[ 23  27 -30 -15  -8  14   4   4  -8 -15 -39 -16  21 -17   6 -61  11 -14
   0  15   0  25  25  22 -14  19  35  27  -3 -46  -8 -42  16  12  17  13
 -11  19 -13   9  43  30 -12  -4  14  -4  25 -24]  Q396 + <55>
[ 18   3 -22   3 -21  10 -12  23  -9 -39  -7   7  20  14   7 -58  18 -43
   1  -1  -4  42  10  29 -28  31   1  11  -5 -33   1 -36  -2   4   3   4
  -1  25  -9  10  34  28  -6  -9  15  -1  23 -41]  Q873 + <55>
[ 16   5  -4 -10 -18   7  -7   7  13 -11 -30 -10  16 -15  12 -10   7 -23
 -11  12  -1  36   8  30  -3   2  -2  39   2 -16  11 -50   9   3  13   7
   0  27   3   3  46  44  -9  -5  18   5  24 -19]  Q396 + <49>
[  5  13 -49  -9  -7  20   9   5 -13 -19 -20   7   8 -16   3 -80   9 -33
  -5  15 -17  14  24  14 -11  29   4   1  -2 -30  -5 -34  14  14  23  31
   5  12 -12  -7  33  32  -9  13  20  -8  27 -38]  Q396 + <55>
[  5  22 -40 -22 -15   9   8  -3 -18  -8 -42 -12  23 -13   6 -74  19 -19
   6  18 -15  23  17   9  -2  36   4  17  16 -48 -33 -25  18  13  20   0
 -20  23   6  15  28  24   0   1  13  -5   5 -25]  Q396 + <55>
[ 18  11 -25 -20  -3   7  19   3   3 -13 -34   0   8 -15   9 -31  13  -6
  -3  11   0  16  15  12  20  20   1  26   8 -29   5 -20  21  13  12  10
 -14  23   6  14  38  33   5   5  17   0  18 -14]  Q396 + <55>
[ 20 -25  29 -18  12  -9  22 -23   6   9  11 -18  35  53   9  42  27  11
  22 -40  -5 -28 -48  -8  -5   3 -10  30 -11  -6   8  49 -10  -4 -37  24
  17  30  21  -3 -12 -47   6 -24 -11  32 -23   3]  Q873 + <52>
[ 36  14 -13  -5 -15  20  -9  13  -7 -39 -29   2  21  -6   0 -60  74 -35
   2   2   3  50  16  22 -18  34   5  25 -14 -37 -11 -37  -4  11  30   7
 -14  29   4  17  34  46  -8  -4  21   0  25 -33]  Q396 + <55>
[ -4   7   7  -1 -16   2  -9  17  -4 -40  -4   7  12  14   1 -59  19 -40
  -2   1  -1  51  14  10 -44  31  -3  -6  -5 -25  -4 -30   2  -3  12   4
  34  13   4   1  11  21  -7  -1  12 -14   9 -31]  Q873 + <55>
[-15  19  -6   1 -22  20 -16   7 -19 -20   4   0  17  -3   7 -54  12 -47
  11   0   1  39  12   7 -41  31   1   0 -18 -26 -37 -27  -1   4   5   1
  -1  23 -10   3  14   9   4  -8   1  -5  17 -29]  Q396 + <55>
[ 14  14 -16 -11 -18   7  -8  12 -13 -33 -13  -8  27   8  -2 -91  19 -34
   9  -1   5  28   3  24 -15  36 -15  12   3 -31  10 -24   1   5   9  15
  -6  23  -9  15  28  20  -4   0  29   0  15 -29]  Q396 + <55>
[  1   6  -6  -3  -8  13   1  17 -16 -31   1   9   8  -3  -4 -61  14 -32
  -2   9  -2  34  22  22 -19  30  -8   0  -4 -20   6 -34   1 -14  12   5
  -2  18  -5  14  24  30  -3   3  19  11  19 -33]  Q873 + <55>
[  2  18 -20 -11 -14  14   6  11  -7 -32 -23   0   9  -1   7 -64  15 -27
   2  13   6  39  19  18   2  29   0  19   2 -36   5 -27  11   6  21   8
 -10  24  14  14  27  47  -4   9  18  -4  20 -23]  Q396 + <55>
[  7  16 -25 -21  -6  15 -12   7 -13 -16 -32 -10  22 -17   6 -59  17 -18
  -6  15 -11  29  19  10 -17  25   0  10 -12 -34 -16 -28  14  11  14   4
 -13  15  -3  19  20  23  -4  -7  13  -7  16 -24]  Q396 + <55>
[ 22   9  -5 -19 -12  11   2   5  -1 -21 -35 -14   9 -30  19 -27   3  20
  -8  13  -6  25  -1  31  15   9  -7  38   1 -26  27 -61   3  11  11   7
 -10  13   3  16  40  34  -4   4  20   4  23  -2]  Q396 + <49>
[  6  14 -30  -7  -2   7  13   7  -4 -15 -52  -3   9  -5 -12 -53 -16 -12
  -9  10   2  10  29  13   7  26   5  16   7 -33  -7 -35  36  16  11   3
 -10  13  -4   8  22  52  -5  15  17  -5  26   5]  Q396 + <55>
[ 21  12  -7  -8  -2  -3   2  -4  -2 -15 -27 -13  22  -8  19 -16  10  -4
  -6  14 -10   7   1  25   7  -9   1  32   2 -19  33 -40   7  13   7  14
  -1   6  -7   2  46  26  -3  -2  16  -6  15  -6]  Q396 + <49>
[ 22  30  -6 -23 -10   5  11  18 -10 -42 -12 -10  14   0  16 -31  19 -16
   3   8  -7  26   4  17  20  20   6  14  11 -46  35 -33  -2  10  15  21
  -7  27   6  39  42  46   4   6  34   9  16 -20]  Q396 + <55>
[-12  12 -10  12  -7  19  -2   8  10 -18 -27  16   8 -11   4 -40   9 -33
 -10  15  10  32  32  11 -21  36  -3  17  -1 -11 -26 -40  23  10  22  -7
 -20  22  -1   2  30  58  -7   0  15   2  28 -33]  Q396 + <55>
[ 31   9   1   1   5  -3 -11  11  -5 -20  -4 -15  35   1  23 -18  10 -25
   6  -8 -11  18   7  27 -24  -5  -2  20 -12  -9  18 -45   0  -3  -1  20
  11  19  -6  15  32   5   8 -10   7  -3  17 -21]  Q873 + <49>
[ 13 -11  24   7   3 -10   8 -12   1  10   7 -14  -4  12   5  41  13  -3
  17 -20  -6 -17 -38  -4  -7  -9   7  28 -17   4  -1  33  -9  -5 -25  -4
  11  10  11  -4  -5 -60  12 -22 -16  15 -11   9]  Q873 + <52>
[  7  32 -37 -17  -6  17   0  22  -9 -15  -7  -5   9 -22   5 -62   6 -17
  -8  17  -7   6  16   7  -2  14  -3 -11  20 -28  10 -34   1   4  16  10
  -2  -8 -10  16  17  25  -8   7  16 -13  13 -20]  Q396 + <55>
[ 26 -21  36 -15  10  -9  13 -22  20   6 -26  -5   1   0  11  76  -1  37
  10 -20   8  -7 -41   4  38 -21   2  45 -11   8  31  31  -4   0 -38   2
  -1  22  21   1   4 -18  14 -15   1  34  -7  34]  Q396 + <52>
[ 43  12  -1 -14 -13 -11  -5  11   1 -29 -15 -26  35 -29  35 -10  11  -7
  -9  14 -16  23  -9  37  -7 -20  10  54  -1 -16  47 -70  -9   4   5  24
  10  13  -4  12  57  16 -13 -11  17  -2  16 -21]  Q396 + <49>
[ 11  17 -41 -16  -8  10  13  -5 -12  -1 -48 -14  30 -15  -1 -66   8 -10
   7  19 -18   3  15  13   5  25   8  24  10 -40 -15 -25  14  15  22   0
 -19  16   3  10  32  15  -2  -8   3  -6  10 -15]  Q396 + <55>
[ 13  -7  -4 -10  -2 -12   2  16  -3 -40   5  16  -5  30   1 -46   7  -1
  -1   4   3  14   1  25  27  12  -3   9  11 -25  59 -30   1  -1   5  19
  -1  15  10  21  31  45 -11  -6  36   9  11 -10]  Q873 + <55>
[ 28  10  -4  -6 -17   3 -13   9  -1 -27 -14 -18  36 -11  28 -22  10 -21
  -4  14 -14  20   0  29 -23 -12  -2  33  -2  -7  28 -51 -10   6  12  16
  10  12 -23   6  41  17  -3 -16   3 -12  17 -31]  Q873 + <49>
[ 26  19  -9  -1  -8 -10 -15  19 -12 -32  10 -15  16   4  18 -40  21 -27
  -6   6 -18  13  -4  13 -25 -14  -4   3   6 -17  40 -40 -13  20   4   7
  18  -1 -19   3  30  13  -7  -7  16  -7  15 -31]  Q873 + <49>
[ 15 -21  54  -3  -2 -16   3  -6   8 -18   3  18  10  21  21  65   8   6
  11 -27  14  17 -41   9  19 -13  -4  39 -23  11  30  12 -13  -7 -19  13
   8  19  16   4   5 -13  13  -8   4  37  -3  21]  Q873 + <52>
[  32  -24   30    0  -12  -13    9  -27   17   12   -1  -28   32  -24
   11   65   10   20   26  -31  -13  -20  -55   16    2  -17   -4   57
  -23   -2   33   32   -8   -3  -36   23   27   31   14   -6   15 -103
   11  -37   -8   26  -17   17]  Q396 + <52>
